Below are the code and all the weights of a small trained network. Each question names an input and a class and asks about switching units off, where a switched-off unit gives its printed mean instead of its output.

import numpy as np


def w(rows, s, z=0):
    codes = np.array(rows[::2]) - 128.0
    scale = np.full(codes.shape[1], s)
    scale[-1] = z or s
    return codes * scale


def f(y):
    return y / 2 * (1 + np.tanh(0.7978845608 * (y + 0.044715 * y**3)))


def log_softmax(a):
    a = a - a.max(-1, keepdims=True)
    return a - np.log(np.exp(a).sum(-1, keepdims=True))


def net(x, mask):
    res = np.array(x, float).reshape(1, 7) / 4 @ E
    y = f(res @ A[0][:, :-1].T + A[0][:, -1])
    res = res + np.where(mask, y, B[0][:, -1]) @ B[0][:, :-1]
    return log_softmax(res[-1] @ U[:, :-1].T + U[:, -1])


A, B = {}, {}
E = w([
[82,118,64,55],'x0',
[158,79,86,174],'x1',
[49,62,113,111],'x2',
[88,254,165,60],'x3',
[71,131,152,180],'x4',
[89,212,34,155],'x5',
[100,54,97,159],'x6',
],0.0078)
A[0] = w([
[142,37,202,195,126],'n1',
[141,140,134,93,115],'n2',
[188,247,157,160,56],'n3',
[152,99,122,144,188],'n4',
[157,85,211,177,170],'n5',
[158,124,113,163,144],'n6',
[174,130,56,133,87],'n7',
[171,94,166,160,152],'n8',
[153,146,205,121,121],'n9',
[102,122,149,172,117],'n10',
[111,151,96,85,198],'n11',
[55,157,77,167,253],'n12',
[104,128,226,92,166],'n13',
[71,93,14,112,136],'n14',
[112,106,18,100,147],'n15',
[164,151,166,199,182],'n16',
[38,158,214,69,169],'n17',
[131,130,42,153,85],'n18',
[198,85,174,75,147],'n19',
[188,126,100,23,196],'n20',
[42,88,109,179,183],'n21',
[170,141,114,106,74],'n22',
[123,150,111,188,161],'n23',
[128,116,201,143,144],'n24',
[95,123,28,159,117],'n25',
],0.012,0.0063)
B[0] = w([
[128,179,103,74,217],'n1',
[127,182,152,88,145],'n2',
[97,157,100,159,225],'n3',
[198,149,102,116,172],'n4',
[190,150,118,54,205],'n5',
[154,216,67,102,153],'n6',
[103,141,104,94,158],'n7',
[161,182,75,75,177],'n8',
[80,99,130,105,180],'n9',
[153,147,141,146,139],'n10',
[204,99,70,114,210],'n11',
[197,105,87,121,254],'n12',
[124,119,120,34,206],'n13',
[128,63,106,136,248],'n14',
[110,3,95,132,228],'n15',
[176,120,127,153,196],'n16',
[191,128,77,29,248],'n17',
[119,104,128,105,173],'n18',
[182,147,184,135,195],'n19',
[162,93,152,71,232],'n20',
[194,109,97,106,222],'n21',
[71,204,174,105,132],'n22',
[192,132,124,167,166],'n23',
[148,105,157,94,167],'n24',
[112,46,94,140,210],'n25',
],0.0067,0.0087)
U = w([
[116,93,190,94,77],'0',
[78,111,221,117,47],'1',
[199,80,137,200,253],'2',
[172,125,141,9,183],'3',
[121,65,101,76,169],'4',
[77,102,186,162,19],'5',
[199,133,131,101,15],'6',
[130,184,126,155,98],'7',
],0.012,0.0051)

Each question gives the input, the list of numbers given to net, and the class t.
The units are the neurons (one row each of A and B). Each row of codes is followed by its name. A weight is (code - 128) times the scale printed after its matrix; where a second scale follows, it is the last column's (A, B and U).
mask holds one flag per neuron, in row order. A switched-off neuron (its flag False) gives its mean, the last column of its row in B, instead of its output. The means were averaged over made-up inputs and are rounded, as every weight is.
A unit's drop is (log p(t) with every unit on - log p(t) with that unit switched off) / (log p(t) with every unit on - log p(t) with every unit switched off).
The circuit of an input: a set's keep is (log p(t) with only the set's units on - log p(t) with every unit switched off) / (log p(t) with every unit on - log p(t) with every unit switched off). Starting from the 12 units with the biggest drops (on a tie, the unit counted first), units are removed one at a time, each time the one whose removal leaves the highest keep (on an exact tie, the one counted first), for as long as the keep stays at least 0.8.
circuit, biggest first: the units of the circuit, biggest drop first
most important unit: the unit with the biggest drop
top k neurons: the k neurons with the biggest drops, biggest first
drop when u is switched off: that unit's drop, to one decimal
input [-4,6,4,-4,1,-1,0], class 3: circuit, biggest first : n1
input [5,0,-6,-7,8,1,-3], class 2: circuit, biggest first : n17, n13
input [-1,-7,2,-8,1,2,-6], class 2: circuit, biggest first : n17, n13
input [-8,6,1,-3,6,-1,3], class 3: top 3 neurons : n1, n5, n8
input [1,8,0,-7,-1,-6,-7], class 3: top 2 neurons : n1, n5
input [-4,-8,-6,-8,-3,4,-8], class 2: top 3 neurons : n17, n1, n16
input [2,7,-4,-4,6,-6,0], class 3: top 3 neurons : n1, n5, n8
input [-8,7,-5,1,-1,-5,7], class 6: top 2 neurons : n16, n17
input [-3,-1,2,6,3,5,4], class 6: top 2 neurons : n15, n12
input [-5,-5,-5,-5,7,3,-8], class 7: top 2 neurons : n3, n15
input [8,-6,1,1,5,3,4], class 4: drop when n14 is switched off : 0.1
input [7,7,-3,2,7,-3,1], class 2: drop when n13 is switched off : 0.2
input [-5,4,-1,-7,-5,-5,8], class 6: drop when n13 is switched off : 0.3
input [-2,-2,-6,6,-4,8,-2], class 7: most important unit : n3
input [-5,8,0,-6,-6,-1,2], class 6: drop when n17 is switched off : 0.2
